Each row has a name. Each question is about the rows just above it.

[165 141  93 138]  k584
[121 113  86 142]  k499
[137 202  99  93]  k810
[144  93 115 137]  k441
Move every entry of [137 202  99] by -1 step of 1. -> [136 201  98]
[202  99] with +1 step of 1 on every entry: -> [203 100]
[137 202] with -1 step of 1 on every entry: -> [136 201]
Shift each entry of [144  93] by +1 times 1: -> [145  94]
[165 141  93] with -1 step of 1 on every entry: -> [164 140  92]
[144  93 115] with -1 step of 1 on every entry: -> [143  92 114]
Move every entry of [165] by +1 step of 1. -> [166]

[157 133 167 153 104 113 117 123 103 165 129 154 106 179 126 137 117 135
 117 160 129 120 142 139 149 121 133 130 111 133 121 146 117 113 126  88
 148 144 106 159 104 148 128 140 125 113 128 136]  k866
[ 85 129 120 150 127 162 143 140 161  84 116 140 152 130 113 158 114 104
 134 134 148 135 113 175 148 113 141 114 133 109  99 110 126 121 100  99
 139 151 153 139 144 126 150 174  86 145 101 110]  k767
[143 128 133 128 107 112 136 122 128 118 137 119 133 132 113 121 138 121
 122 134 125 131 142 116 124 134 129 121 126 115 124 131 116 146 115 127
 149 142 116 128 138 131 132 121 135 148 120 113]  k67
[162 133 133 133  88 105 146 115 127  97 143 106 137 120 105 102 139 117
 120 145 120 126 148 108 127 137 137 127 114 110 114 124 111 152 102 125
 162 153 103 123 136 139 136 111 136 181 109 101]  k138
[147 154 101 155 147  77 138 150 189  72  71 156 149 134 115 215 129 153
  88 112 154  75  80 190 205  74 177 123  72  96 118  56  93  90  87  78
  97 152 161 194 118  66 173 206 114 126 137 105]  k494
[ 89 127 122 148 128 157 143 138 155  89 117 139 149 130 112 153 116 106
 133 135 144 135 115 171 145 117 138 118 134 109 103 113 126 122 102 103
 139 151 150 135 143 128 147 167  92 143 104 112]  k281
[123 128 127 132 128 131 129 129 131 124 127 130 131 128 126 131 127 126
 129 129 130 129 127 133 130 127 129 127 128 126 125 126 128 127 126 125
 129 131 131 129 130 127 131 133 124 129 125 125]  k994
Shift each entry of [131] by +1 times 1: -> [132]
Move every entry of [129 129] by -1 step of 1. -> [128 128]
Shift each entry of [129] by -1 times 1: -> [128]
[117] with -1 step of 1 on every entry: -> [116]

[ 96 148 131 137 102 122 135 125 142 208 186 137 100 155 131  60 140 161
 102  95  95] -> k764
[105 153 149 116 116  92 151 109 141 184 152 127 110 155 144 109 113 131
 119  83 117] -> k535
[ 95 154  98  82 116 131 190 124 105 173 174 128 126 187 165  75  69 143
 107  79 160] -> k249
[129 154 123 107 119  93 162 104 140 183 167 126 120 170 154  97 120 132
 118  73 139] -> k174
[106 137 151 121 112 111 159 107 152 206 168 141 113 164 145  98  97 132
 118  73 139] -> k960
[ 94 165 107  75 116 120 185 119 100 178 154 116 115 183 164  86  78 143
 111  77 139] -> k520
[100 130 115 115 126 124 152  85 164 213 170 145 113 169 154  98 100 124
  85  82 120] -> k851
[ 90 131  75 144 115 136 112 144 139 149 168 125 125 144 111  67 150 158
 123 120 127] -> k884
[106 137 151 121 112 111 159 107 152 206 168 141 113 164 145  98  97 126
  97  81 123] -> k595
[ 81 148  72 135 111 131 120 127 136 182 190 127 110 156 127  45 155 174
 113 105 106] -> k598
[103 129  89 103 132 146 164  99 145 188 170 146 120 173 163  91  89 130
  88  91 139] -> k663
Move every entry of [81] by -1 step of 1. -> [80]
Move every entry of [123 120] by +1 step of 1. -> [124 121]

[121 120 129 134 129 130 139 124 120 128 129 147 134 127 129 121 127 122
 124 129 131 125 134 129 134 138 100 122 136 129 125 121 139 126 128 126
 132 123 125 141 157 154 129 129] : k209
[121 120 129 134 129 130 139 121 120 128 129 132 134 127 129 121 127 122
 124 129 131 125 131 129 134 138 100 122 136 129 125 121 126 126 128 126
 132 123 125 126 157 154 129 129] : k754
[125 113 126 104 129 135 119 120 122 111 140 107 127 138 123 121 142 134
 129 128 136 118 118 124 137  87 123 123 116 130 134 128 125 131 133 127
 123 125 131 130 114 120 129 125] : k715
[125 113 126 104 123 135 119 120 122 111 140 107 127 138 123 121 142 134
 129 128 136 118 118 124 137  87 123 123 116 130 134 128 125 131 133 127
 123 125 131 130 114 120 129 129] : k54
[123 116 128 139 129 118 156 131 124 129 126 139 142 133 116 124 134 132
 127 123 121 122 120 127 136 127 156 148 124 128 119 132 141 125 123 136
 130 124 123 127  99 133 128 128] : k905
[119 132] with +1 step of 1 on every entry: -> [120 133]
Move every entry of [123 123] by +1 step of 1. -> [124 124]
Move every entry of [123] by +1 step of 1. -> [124]
Move every entry of [123 121 142 134] by -1 step of 1. -> [122 120 141 133]
Shift each entry of [134 128] by -1 times 1: -> [133 127]

[128 128 128 128 128 128 128 128 128 128]  k954
[119 127 136 167 140 112 158 135 137 136]  k510
[124 150 114 137 121 138 140 100 110 130]  k166
[128 129 128 128 128 127 128 128 128 129]  k717
[123 155 111 137 120 140 143  94 104 130]  k240
[125 143 119 134 124 135 137 109 115 129]  k934
[119 127 137 167 140 111 158 135 136 136]  k364
[124 150 115 136 121 139 140 101 109 129]  k785
[124 150 114 136 122 138 140 100 109 129]  k304
[164  75 152 150  49 136 142  61 187 102]  k526
[123 127 132 151 135 118 145 132 133 132]  k848
[ 61 187] with +1 step of 1 on every entry: -> [ 62 188]
Shift each entry of [143 119] by -1 times 1: -> [142 118]

[177 156  85  78 101] = k376
[177 156  85 178  57] = k135
[177 156  85 178  52] = k674
Shift each entry of [156  85] by +1 times 1: -> [157  86]
Shift each entry of [177 156  85  78] by +1 times 1: -> [178 157  86  79]
Move every entry of [177 156  85] by +1 step of 1. -> [178 157  86]

[166 141 126 127 149 114 153 118 122 129 138 104 129 131 122 144 134  93
 149 131 135 131 112 137 104 162  96  96 132 110 122  99  94 147] -> k610
[146 109 136  97 136  87 197 129 105 132 148  69 116 190 157 158 120 115
 127 115 140  98 138  86 137 175 107  52 150 177 130 187  79 221] -> k327
[134 169 119 187 123 166  82 126 145 132 108 209 148  87  84 100 144 131
 140 151 126 167 121 183 113  86 139 202 114  83 121  69 171  59] -> k333
[106  99 145 103 106 140 144 140 114 144 129 116 120 152 170 119 127 155
  95 112 141 116 165  85 157 120 139 125 139 194 132 193 126 144] -> k936
Move every entry of [137] by +1 step of 1. -> [138]
[ 84 100] with +1 step of 1 on every entry: -> [ 85 101]
Move every entry of [190 157 158 120] by +1 step of 1. -> [191 158 159 121]
[140 151 126] with -1 step of 1 on every entry: -> [139 150 125]
[149 114] with -1 step of 1 on every entry: -> [148 113]

[195 164  88 132 122 121] = k217
[189 153  94 128 127 108] = k314
[174 162 109 119 127 116] = k740
[162 162 120 120 127 122] = k616
[150 158 124 120 129 130] = k403
[195 164 135 132 122 121] = k164
[119 140 143 128 134 139] = k885
[110 133 149 136 130 144] = k823
[101 119 152 143 134 150] = k358
[ 91 115 164 147 132 163] = k599
[ 84 109 184 141 133 154] = k651
Move every entry of [158] by -1 step of 1. -> [157]
Move every entry of [119] by -1 step of 1. -> [118]
Move every entry of [195 164  88] by -1 step of 1. -> [194 163  87]

[173  77 135 163 101 123 109 167] : k546
[149 124 169  84 186 138  98  89] : k773
[156 159 108 150 210 145 167 159] : k148
Shift each entry of [163] by -1 times 1: -> [162]
[150 210] with +1 step of 1 on every entry: -> [151 211]

[115 113 109 140  85] = k351
[144 128 120 134 115] = k635
[121 125 118 144 144] = k697
[138  78 147 162 149] = k28
[149  53 133 130 133] = k106
[173 105  48 104 117] = k103
[ 96  53 133 130 133] = k636
Move every entry of [105  48] by +1 step of 1. -> [106  49]
Move every entry of [ 53 133] by -1 step of 1. -> [ 52 132]
Move every entry of [121 125] by -1 step of 1. -> [120 124]
Move every entry of [140] by -1 step of 1. -> [139]
Shift each entry of [ 53 133 130] by +1 times 1: -> [ 54 134 131]
Shift each entry of [138  78 147 162] by +1 times 1: -> [139  79 148 163]
Move every entry of [53] by +1 step of 1. -> [54]

[167 182  68 187  67 191  69  69  91 101  87 176 100 113 183  94  79] : k310
[186 181  63 188  77 192 185  68 110 156  65 191 134 121 186 129  60] : k4
[181 188  73 193  81 187  67  64 152 174  66 189 141 139 188 173  72] : k985
[120  90 182  68 178  73 186 192 135 123 185  70 138 136  97 128 186] : k428
[100  71 189  69 181  67 183 188 117  88 188  69 119 125  71  94 187] : k350
[ 78  69 188  73 146  67  70 192 153 146 188  74 119 125  71 157 192] : k726
[ 92  66 188  75 157  69  67 193 172 161 185  95 154 131  76 154 190] : k215
[91] with +1 step of 1 on every entry: -> [92]
Move every entry of [110 156  65 191] by -1 step of 1. -> [109 155  64 190]
[129] with -1 step of 1 on every entry: -> [128]
Move every entry of [110 156] by -1 step of 1. -> [109 155]

[122 168 140 140 115 144 140 137 145 117 110 129 161 117 106 138 137 119
 144 123 135 143 110 126 130 125 145 152 113 146 138 158 121 122 112 137
 106 102 154 120 133 151 128 140 110 142 130 141 142 100 131 113 108 142
 149 105 133 122] = k993
[114 152 127 131 137 141 128 112 108 128 129 128 104 111 120 133 122 136
 125 114 131 129 146 119 130 126 113 121 127 117 120 149 122 120 119 140
 131 121 138 133 142 130 134 126 126 117 126 123 128 110 126 142 127 118
 128 136 120 134] = k136
[112  58 120 120 152 116 124  87  83 134 140 137  61 110 135 122 114 149
 119 114 127 119 172 115 137 130  83 100 143  97 109 101 118 117 122 142
 149 137  79 139 151 118 140 116 141 100 119 117 125 165 120 160 145  96
 111 151 111 134] = k51
[122 168 140 140 115 144 140 137 145 117 110 129 161 117 106 138 137 119
 144 123 135 143 110 126 129 125 145 152 113 146 138 158 121 122 112 136
 106 102 154 120 133 151 128 140 110 142 130 141 142 100 131 113 108 142
 149 105 133 122] = k321
[114 112 127 131 137 129 128 112 108 128 129 135 104 111 120 133 122 136
 125 114 131 129 146 119 130 126 113 121 127 117 120 127 122 120 119 140
 131 121 110 133 142 130 134 126 126 117 126 123 128 140 126 142 127 118
 128 136 120 134] = k870
Move every entry of [117 125 165] by -1 step of 1. -> [116 124 164]
[127 119 172 115] with -1 step of 1 on every entry: -> [126 118 171 114]
[142 100] with +1 step of 1 on every entry: -> [143 101]

[100 107 126 123  60 108]  k78
[ 64  76 139 129  59 110]  k946
[111 114 169 150 119 143]  k940
Move every entry of [169] by +1 step of 1. -> [170]
Shift each entry of [100 107 126] by +1 times 1: -> [101 108 127]
Shift each entry of [76] by -1 times 1: -> [75]
[111 114 169 150] with +1 step of 1 on every entry: -> [112 115 170 151]
[114] with +1 step of 1 on every entry: -> [115]
Move every entry of [111 114 169] by +1 step of 1. -> [112 115 170]

[117 129 118 136 129 136 125 136 123 129 130 135 123 130 132 127 149 133
 145 117 129 133 123 122 130  98 113 113 133 132 131 131 138 128 129 145
 121 126 126 130 121] = k683
[115 120 114 141 138 140 134 136 120 123 136 125 123 129 134 133 124 114
 145 133 119 140 124 112 142 108 130 122 121 130 127 121 156 139 127 135
 121 117 126 120 118] = k40
[ 97  92 137 117 143 148 132  99 147 160 116 153 156 104 122 100 112 137
 131 128 136 128 114 145 124 111 139 122 133  98 123 130 118 106 161 140
 171 162 130 127 135] = k57
[122 103 111 130 135 136 142 130 116 128 136 125 122 136 140 129 119 112
 139 141 110 137 126 121 144 108 137 122 114 138 127 118 158 139 126 125
 118 126 134 122 128] = k384
[132 146  73  97 140 156 159 149 123 148  72 104 134 141 109 168 152 101
 181 171 116  97 114 164 112 112 186  91 112 124 102  90 112  98 113 101
 111 141 165 121  65] = k243
[162 158 153 120 153 128 125 130 153 131 149 157 109 118 140 127 152 127
 127 127  84 111 119 133 168 107 106 167  74  89 120 120 152 177 154 141
 130 146 102 133  69] = k589
[164 155 150 119 154 131 129 128 153 132 149 154 107 118 143 127 156 127
 127 128  87 109 120 133 170 107 109 161  76  92 117 118 148 177 152 140
 127 144 106 133  76] = k630
[169 165 153 125 148 109 131 125 147 123 151 157 109 116 141 126 147 124
 127 132  80 121 113 131 165 103  99 164  64  97 120 127 164 180 151 148
 129 150  82 135  55] = k386
[115 134 105 127 133 127 135 119 136 118 128 114 103 130 109 137 124 130
 133 133 123 112 134 116 134 127 132 125 119 110 123 125 134 125 126 129
 135 117 143 121 132] = k813
[117 129 118 136 129 136 125 126 123 129 130 135 123 130 132 127 149 133
 145 117 129 133 123 122 130  98  97 167 133 132 131 131 138 128 129 145
 121 126 126 130  55] = k700
[125 106 127 126 116 128 137 138 119 125 138 135 127 137 125 127 147 134
 143 127 126 127 121 120 130  97 116 122 126 116 134 135 142 117 135 124
 115 122 128 135 128] = k418
[ 85 167 159 124 175 142 122 114 133  86 116 123 124  88 151  78 113 107
  79 141 217 162 100 141 144 142 165  62 126 126 164 116  92 103 111 154
 122 168 134 143 185] = k105
Shift each entry of [123] by +1 times 1: -> [124]
[121 113] with +1 step of 1 on every entry: -> [122 114]
[120 120 152 177] with +1 step of 1 on every entry: -> [121 121 153 178]
Move every entry of [144 142 165  62] by -1 step of 1. -> [143 141 164  61]
Shift each entry of [126] by +1 times 1: -> [127]
Move every entry of [123 130] by -1 step of 1. -> [122 129]

[ 82 115  70 117 146 133 134 171 122 104 113  90]  k107
[ 80 111  95 119 129 130 124 163 131 110 125  97]  k157
[105 105  64 119 164 140 136 153 126 105  95  77]  k527
[ 82 108  89 123 131 134 123 165 133 105 120  95]  k818
[105 110  48 119 168 149 136 155 124 100  93  79]  k701
[ 80 111  95 119 129 130 130 163 131 110 125  97]  k457
[105 110  48 119 166 149 136 155 124 100  93  79]  k188
[111 107  45 124 174 146 140 153 122 101  85  79]  k878
[ 86 109  71 129 145 120 130 171 127 105 113  92]  k387
[112 108  47 122 173 144 140 152 120 103  86  81]  k439
[ 80 110  81 126 139 127 132 172 127 106 112  93]  k196
Shift each entry of [130] by -1 times 1: -> [129]
Move every entry of [105 110  48] by +1 step of 1. -> [106 111  49]
[130] with +1 step of 1 on every entry: -> [131]
Shift each entry of [ 89 123 131] by -1 times 1: -> [ 88 122 130]

[158 134 145 118 140] : k622
[ 91 128  96  98 158] : k472
[ 91 133 114 115 123] : k615
[ 88 137 109 136 123] : k495
[103 143  96  94 188] : k66
[ 91 128  96  82 158] : k853
[ 77 122 106 135 106] : k925
[142 159 101  42 113] : k110
[ 49 117  97 151 138] : k593
[122 126 134 144 155] : k489
[100 125 118 157 154] : k945
Shift each entry of [ 91 128] by +1 times 1: -> [ 92 129]
Move every entry of [118] by -1 step of 1. -> [117]
Move every entry of [ 91 128] by -1 step of 1. -> [ 90 127]
[128] with +1 step of 1 on every entry: -> [129]
[ 49 117  97 151] with +1 step of 1 on every entry: -> [ 50 118  98 152]
[91] with +1 step of 1 on every entry: -> [92]

[163  38 112 202] : k803
[203 134 142 154] : k82
[ 53 105 110 127] : k227
[151  36 105 113] : k760
[203 134 142  89] : k89
Shift each entry of [134 142] by -1 times 1: -> [133 141]
[151  36 105] with -1 step of 1 on every entry: -> [150  35 104]
Shift each entry of [142] by -1 times 1: -> [141]
Move every entry of [203 134 142] by -1 step of 1. -> [202 133 141]
Move every entry of [ 36 105] by +1 step of 1. -> [ 37 106]
Shift each entry of [134 142] by +1 times 1: -> [135 143]

